Here is a tiny trained network, its code and every weight. The questions are about switching its units off for an input and a class, where a switched-off unit gives its printed mean instead of its output.

import numpy as np


def w(rows, s, z=0):
    codes = np.array(rows[::2]) - 128.0
    scale = np.full(codes.shape[1], s)
    scale[-1] = z or s
    return codes * scale


def f(y):
    return np.maximum(y, 0)


def log_softmax(a):
    a = a - a.max(-1, keepdims=True)
    return a - np.log(np.exp(a).sum(-1, keepdims=True))


def net(x, mask):
    res = np.array(x, float).reshape(1, 6) / 4 @ E
    y = f(res @ A[0][:, :-1].T + A[0][:, -1])
    res = res + np.where(mask, y, B[0][:, -1]) @ B[0][:, :-1]
    return log_softmax(res[-1] @ U[:, :-1].T + U[:, -1])


A, B = {}, {}
E = w([
[137,154,105,219,148,104,134,155,53,201,106,135],'x0',
[55,98,71,121,160,107,97,111,183,210,110,115],'x1',
[128,191,160,91,145,200,114,86,124,194,147,117],'x2',
[156,161,124,168,85,65,126,152,219,202,224,248],'x3',
[152,129,42,81,88,142,157,68,113,151,114,154],'x4',
[115,125,71,102,129,197,105,233,118,108,165,122],'x5',
],0.013)
A[0] = w([
[213,160,160,127,88,148,170,125,41,67,127,130,83],'n0',
[61,113,245,169,180,129,102,196,127,119,110,100,51],'n1',
[141,100,183,142,140,51,135,8,100,131,88,102,54],'n2',
[15,79,64,117,177,108,114,105,164,197,89,77,48],'n3',
[102,81,123,86,139,138,129,94,189,54,114,109,110],'n4',
[126,189,182,114,139,221,117,92,102,199,111,95,53],'n5',
[133,114,160,102,144,164,126,117,165,132,135,117,50],'n6',
[126,54,67,162,107,30,143,158,111,48,78,110,13],'n7',
[117,133,24,116,90,127,140,73,58,123,118,159,58],'n8',
[127,113,51,105,135,200,106,229,97,117,145,108,48],'n9',
[138,134,89,206,166,108,139,152,20,189,90,113,16],'n10',
[83,92,127,110,172,164,127,91,68,93,66,54,4],'n11',
[180,119,72,109,115,156,174,99,106,131,106,123,68],'n12',
[168,118,65,111,94,159,133,87,123,122,105,136,86],'n13',
],0.013,0.0036)
B[0] = w([
[216,83,146,189,131,150,62,155,109,46,104,171,229],'n0',
[171,96,87,117,165,54,131,93,143,160,100,10,218],'n1',
[18,168,110,191,123,156,192,172,147,133,28,126,222],'n2',
[235,96,160,197,142,156,79,158,82,19,111,166,245],'n3',
[124,155,165,45,43,143,118,112,135,107,131,107,213],'n4',
[87,107,81,87,198,177,125,114,64,153,211,178,219],'n5',
[107,133,123,99,100,122,137,122,81,115,153,121,160],'n6',
[96,133,88,86,213,201,117,100,53,187,228,181,225],'n7',
[154,98,128,129,161,78,134,117,153,160,118,35,199],'n8',
[22,168,136,201,126,136,200,124,143,139,21,146,233],'n9',
[116,152,179,8,17,141,120,107,169,81,151,116,233],'n10',
[157,141,128,152,95,81,131,143,188,191,177,190,248],'n11',
[128,122,108,124,177,86,119,116,152,115,135,73,176],'n12',
[125,126,142,122,137,73,123,139,117,170,127,49,179],'n13',
],0.014,0.019)
U = w([
[185,91,153,178,152,152,71,137,88,62,113,133,88],'0',
[37,152,122,169,142,153,184,126,126,134,69,117,91],'1',
[85,112,85,79,210,180,115,87,61,167,210,140,127],'2',
[147,90,107,110,185,54,114,89,138,153,130,2,74],'3',
[104,137,176,24,33,152,111,86,138,95,150,96,150],'4',
[178,136,114,188,82,44,128,159,233,247,214,234,254],'5',
],0.012,0.0059)

Each question gives the input, the list of numbers given to net, and the class t.
The units are the neurons (one row each of A and B). Each row of codes is followed by its name. A weight is (code - 128) times the scale printed after its matrix; where a second scale follows, it is the last column's (A, B and U).
mask holds one flag per neuron, in row order. A switched-off neuron (its flag False) gives its mean, the last column of its row in B, instead of its output. The means were averaged over made-up inputs and are rounded, as every weight is.
A unit's drop is (log p(t) with every unit on - log p(t) with that unit switched off) / (log p(t) with every unit on - log p(t) with every unit switched off).
The circuit of an input: a set's keep is (log p(t) with only the set's units on - log p(t) with every unit switched off) / (log p(t) with every unit on - log p(t) with every unit switched off). Starting from the 12 units with the biggest drops (on a tie, the unit counted first), units are removed one at a time, each time the one whose removal leaves the highest keep (on an exact tie, the one counted first), for as long as the keep stays at least 0.8.
units of the circuit, in order: the units of the circuit, biggest drop first
unit that matters most: the unit with the biggest drop
k most important neurons: the k neurons with the biggest drops, biggest first
drop of u: that unit's drop, to one decimal
input [-4,8,-8,-1,8,0], class 0: 3 most important neurons : [n3; n5; n1]
input [-5,7,-1,0,6,8], class 1: most important neuron : [n9]
input [5,4,-7,-8,2,-5], class 5: 2 most important neurons : [n11; n5]
input [0,-2,-4,-8,-8,-6], class 3: 3 most important neurons : [n1; n9; n4]
input [4,6,-7,-8,-1,-4], class 5: 3 most important neurons : [n11; n5; n0]
input [-4,5,1,-3,-1,6], class 1: 2 most important neurons : [n9; n0]
input [-4,7,1,3,8,-2], class 3: 3 most important neurons : [n8; n0; n13]
input [7,8,7,3,-1,5], class 0: 2 most important neurons : [n3; n7]
input [-1,-6,3,2,8,3], class 3: 3 most important neurons : [n3; n8; n13]
input [2,-2,-3,-5,3,-3], class 5: 2 most important neurons : [n11; n9]
input [2,4,5,-2,7,6], class 3: 4 most important neurons : [n8; n2; n13; n12]
input [-5,4,2,6,7,7], class 1: 3 most important neurons : [n9; n11; n1]
input [-3,4,-1,4,2,-3], class 0: 2 most important neurons : [n11; n10]
input [-1,4,4,-7,5,4], class 5: 2 most important neurons : [n11; n1]
input [-7,5,-7,-7,2,-4], class 2: unit that matters most : n7
input [-4,-1,-5,2,7,3], class 3: 3 most important neurons : [n8; n5; n13]
input [3,0,-4,6,7,6], class 3: units of the circuit, in order : [n8; n11]
input [8,-1,-5,4,-6,-4], class 4: drop of n7 : 0.0
input [8,-1,8,6,-7,4], class 2: drop of n4 : 0.4
input [5,-6,-6,4,1,-4], class 0: unit that matters most : n0
input [7,-3,1,-1,-2,-1], class 4: drop of n10 : 1.3
input [-8,0,-6,8,1,-3], class 4: drop of n4 : 0.6
